The symbols move the objects like this.
state | ba ke vu
jt | fj qh zr
td | rr pc qb
zg | gl ld gg
hf | hq zs bp
fj | rm cn jt
rr | bd hd td
tz | dr bp zs
hz | zs hq ds
pc | gj td hd
fc | tl gg ld
cr | zr rd jj
bc | bp dr ll
gj | nr qb pc
nr | nf bh gj
jn | zn tb qf
rn | rd zr qh
dr | gn bc tz
qb | td gj bh
gn | sq ll dr
jr | qz lh pz
gl | lh qz zg
bp | hf tz bc
sq | gg tl gn
bh | qb nr zn
zs | tz hf hz
qh | rn jt cn
rd | zt cr rn
rm | hd bd fj
zn | bh nf jn
jj | cr zt tt
bd | cn rm rr
ds | hz qf tb
ld | fc zg qz
cn | qh fj bd
pf | tt pz lh
qz | ld gl jr
gg | zg fc sq
lh | pf jr gl
tb | ds jn nf
hq | qf hz hf
hn | pz tt zt
tl | ll sq fc
hd | pc rr rm
tt | jj hn pf
pz | jr pf hn
zr | jt rn cr
qf | jn ds hq
zt | hn jj rd
ll | bc gn tl
nf | tb zn nr

In the rows, 50 stands for zero.

The rows follow the links: the fewer symbols apart two objects are, the more alike their rows tend to be.

Row, then object:
[ 54  43  46  25  59  59  34  44  62  41  42  54  44  56  41  33  54  38  55  50  69  40  51  79  40  52  55  69  48  43  46  63  50  62  42  73  64  32  46  44  52  70  18  39  26  42  42]: tt
[ 36  44  52  56  53  39  64  37  59  42  42  50  51  55  60  65  58  67  52  65  12  48  56  45  44  46  75  41  64  33  77  34  58  28  77  48  45  49  69  26  49  40  51  35  70  53  62]: tz
[ 51  39  50  36  49  35  27  52  36  30  53  32  49  64  47  26  41  55  57  43  71  41  35  44  39  43  60  51  29  57  60  79  67  62  12  55  33  34  54  45  59  72  51  36  41  49  56]: ld
[ 34  61  61  66  53  49  65  50  41  59  55  51  58  43  47  77  64  62  45  55  16  60  57  39  58  57  46  30  74  37  63  34  49  33  69  26  52  57  60  42  50  23  61  60  70  55  66]: rd
[ 40  44  65  45  60  50  38  41  50  42  49  45  48  55  35  60  69  66  51  63  26  46  54  57  44  52  64  41  59  32  78  61  51  36  53  61  56  31  73  18  61  38  41  36  54  53  77]: hz
[ 59  65  34  61  37  51  65  58  53  63  50  54  56  44  67  54  37  31  53  46  67  50  60  60  61  54  45  54  63  65  35  23  43  64  55  35  47  71  33  86  31  58  68  61  49  40  29]: jn
[ 56  55  49  69  50  62  73  40  87  63  46  65  53  42  60  64  52  47  47  55  34  55  69  53  55  51  54  47  64  40  45  28  37  36  96  62  60  62  52  51  35  42  57  55  60  55  45]: jt
[ 57  62  48  81  41  55  70  54  61  67  59  52  56  42  60  64  46  47  42  46  46  63  58  39  66  54  36  40  54  56  33  31  34  43  70  43  44  77  40  73  34  36  77  72  64  59  41]: rm
[ 48  57  64  56  58  51  29  63  34  54  64  32  47  41  26  47  46  49  45  37  72  50  40  46  58  62  24  43  46  57  36  77  49  60   8  43  48  46  45  58  65  44  65  68  43  58  56]: nr
[ 41  29  47  26  57  51  47  38  55  35  35  64  41  63  54  36  55  49  54  56  42  44  40  49  29  39  68  69  33  37  56  62  59  53  59  68  55  32  57  24  58  64  12  28  41  49  52]: ll
[ 47  31  42  24  57  51  58  40  62  42  34  68  43  64  60  44  61  49  53  56  32  52  45  57  34  36  65  67  43  29  52  50  57  53  80  63  61  40  57  27  50  61   9  32  46  46  47]: bc

Each walk starts at a row. The symbols on each line, taken left to right, move it on to the next object.
Answer with the object's row; about right is enough.
start [ 56  65  54  70  42  50  56  64  39  63  68  41  55  43  42  53  40  49  41  36  66  60  48  34  63  56  18  39  49  62  28  55  41  53  35  36  47  67  39  75  49  42  80  81  57  59  43]
ke ba ke vu vu
[ 60  61  45  72  38  59  80  47  73  66  51  61  50  38  60  68  53  47  45  52  39  58  63  44  59  50  44  44  61  46  44  26  36  39  85  49  53  72  45  62  31  40  74  63  62  59  43]
ke ba ke vu
[ 62  50  48  55  52  69  59  39  86  56  40  67  45  48  55  58  59  46  52  61  36  53  71  67  47  51  58  53  64  39  55  33  37  33  94  71  60  52  55  48  37  47  43  49  52  55  43]
start [ 49  59  32  49  42  50  82  50  61  58  38  67  55  49  80  57  51  38  51  51  41  52  58  57  53  48  51  60  62  50  48  13  51  52  87  35  54  72  36  68  36  55  39  48  58  42  33]
vu ke vu vu vu
[ 43  49  71  42  62  53  15  54  35  44  63  37  49  48  20  46  60  58  47  49  51  46  48  62  52  63  40  44  56  43  63  79  52  49  20  58  54  25  60  34  75  39  42  51  42  54  71]
ba ba ke vu
[ 47  49  33  39  48  53  81  43  61  55  35  71  49  52  71  57  54  45  56  55  33  52  55  55  46  43  59  59  59  43  51  15  53  49  92  42  58  60  44  48  36  58  22  43  55  46  37]
start [ 58  42  50  33  58  64  35  42  75  49  35  58  47  56  46  43  58  42  54  54  57  43  62  84  39  50  55  67  53  43  47  57  47  53  66  77  75  30  50  41  50  61  20  39  35  46  44]
ba vu ba vu ba
[ 59  43  50  43  52  70  45  37  83  51  41  64  46  49  50  48  60  44  52  60  40  45  71  79  39  48  63  62  58  36  53  46  43  41  85  81  68  42  54  39  45  55  31  43  44  47  48]
vu vu vu
[ 55  44  45  24  53  56  29  50  50  46  41  50  47  57  43  29  50  37  57  46  80  43  43  74  38  49  50  71  38  54  40  66  52  72  32  63  62  30  43  55  55  69  17  37  29  40  39]
start [ 44  67  53  64  47  30  55  60  25  51  61  29  60  47  53  60  43  56  49  47  49  46  50  35  63  55  50  32  60  62  66  35  62  50  27  17  35  64  56  63  45  46  83  50  61  46  58]
vu ke ke
[ 35  71  54  65  41  36  64  54  28  54  54  37  60  44  52  72  48  61  54  50  36  51  54  38  64  57  55  34  68  55  68  32  57  47  43  16  38  61  55  55  47  37  78  57  69  50  59]
ba ke vu ke
[ 45  64  46  59  43  31  43  65  23  42  57  24  57  52  53  46  37  54  56  47  63  42  40  35  56  54  52  37  50  67  66  47  63  56  11  24  27  55  56  61  51  54  81  44  57  44  55]
start [ 59  68  52  72  42  53  65  55  51  64  61  48  56  34  55  62  35  49  41  42  57  61  51  34  68  49  28  41  49  61  31  45  38  50  50  36  42  76  37  76  41  41  83  77  62  59  43]
vu vu vu vu ke
[ 39  52  66  61  58  52  60  42  48  57  54  58  52  39  37  72  68  66  40  57  14  59  59  44  55  55  45  38  67  33  60  43  47  33  76  45  58  52  59  29  55  23  50  53  67  59  63]
ba vu ba ba vu ba
[ 37  66  60  66  46  41  70  56  40  57  57  45  60  40  51  74  56  60  47  56  24  55  56  36  64  55  48  27  77  50  66  29  53  38  60  21  44  65  57  50  46  28  72  59  75  52  62]
start [ 53  65  36  56  40  54  71  54  55  62  43  59  58  47  70  59  43  37  54  51  53  52  61  62  60  51  54  60  64  60  40  13  50  60  76  31  52  74  32  75  30  57  53  56  53  41  31]
ba vu ba vu ke
[ 43  45  71  40  64  54  24  44  40  37  55  40  46  48  23  53  67  65  47  58  37  41  54  60  45  56  54  41  60  39  69  70  55  43  36  65  57  25  70  24  72  40  38  46  45  52  72]
vu ba ba ba
[ 41  43  60  48  57  47  50  38  55  41  45  54  49  52  44  67  63  68  51  63  18  41  58  50  42  49  71  39  64  33  79  44  57  30  67  53  51  37  72  19  52  38  45  36  57  55  72]
start [ 52  47  38  30  46  44  48  61  32  46  45  46  52  57  58  26  39  39  55  36  83  46  33  47  49  43  47  66  32  63  34  55  60  73  25  40  42  51  38  69  47  71  32  46  37  41  33]
ke ba vu
[ 48  52  51  50  47  32  34  63  25  36  54  25  49  57  49  34  36  53  59  43  74  36  32  39  50  46  58  49  40  65  65  64  64  62   5  41  31  44  57  56  54  63  66  39  47  44  54]
ke ke ke vu ke ke
[ 50  47  33  40  43  32  60  58  30  48  43  47  51  56  67  31  31  38  52  37  72  50  33  38  51  46  50  66  32  62  38  48  61  68  30  34  38  58  40  71  38  69  43  47  45  39  34]
start [ 47  53  71  46  59  55  20  59  27  51  65  35  43  49  17  45  52  55  47  42  62  45  43  50  55  64  30  48  47  50  49  84  49  60   9  48  52  36  55  44  73  37  53  61  41  54  68]
vu ke ke vu
[ 51  62  60  59  51  48  37  64  30  61  69  34  53  39  36  49  42  50  44  38  69  56  43  40  63  63  25  42  47  62  29  70  44  60  14  40  46  61  40  68  58  39  70  75  47  57  48]
ba ba ke
[ 62  66  43  61  42  53  55  59  58  64  55  43  52  42  59  43  36  35  52  42  78  48  58  62  59  54  40  52  55  71  32  37  44  62  41  46  44  70  33  87  33  62  72  62  41  45  31]
start [ 47  50  30  48  39  26  70  60  34  51  47  46  53  56  76  37  36  46  54  46  60  53  33  25  51  40  56  57  35  68  41  34  62  67  37  25  31  69  38  68  39  67  57  43  58  43  33]
ke ba ke
[ 41  50  31  54  40  30  77  55  38  46  43  51  56  57  81  52  34  48  54  47  44  51  40  23  48  38  61  53  43  53  54  29  58  49  61  23  30  71  47  62  35  60  63  43  64  43  41]
ke ba ke vu
[ 39  49  48  59  46  36  74  45  51  47  42  55  51  54  72  62  50  65  50  60  16  53  51  35  43  44  75  43  56  37  75  26  61  34  79  38  38  57  65  32  39  45  59  36  70  48  60]
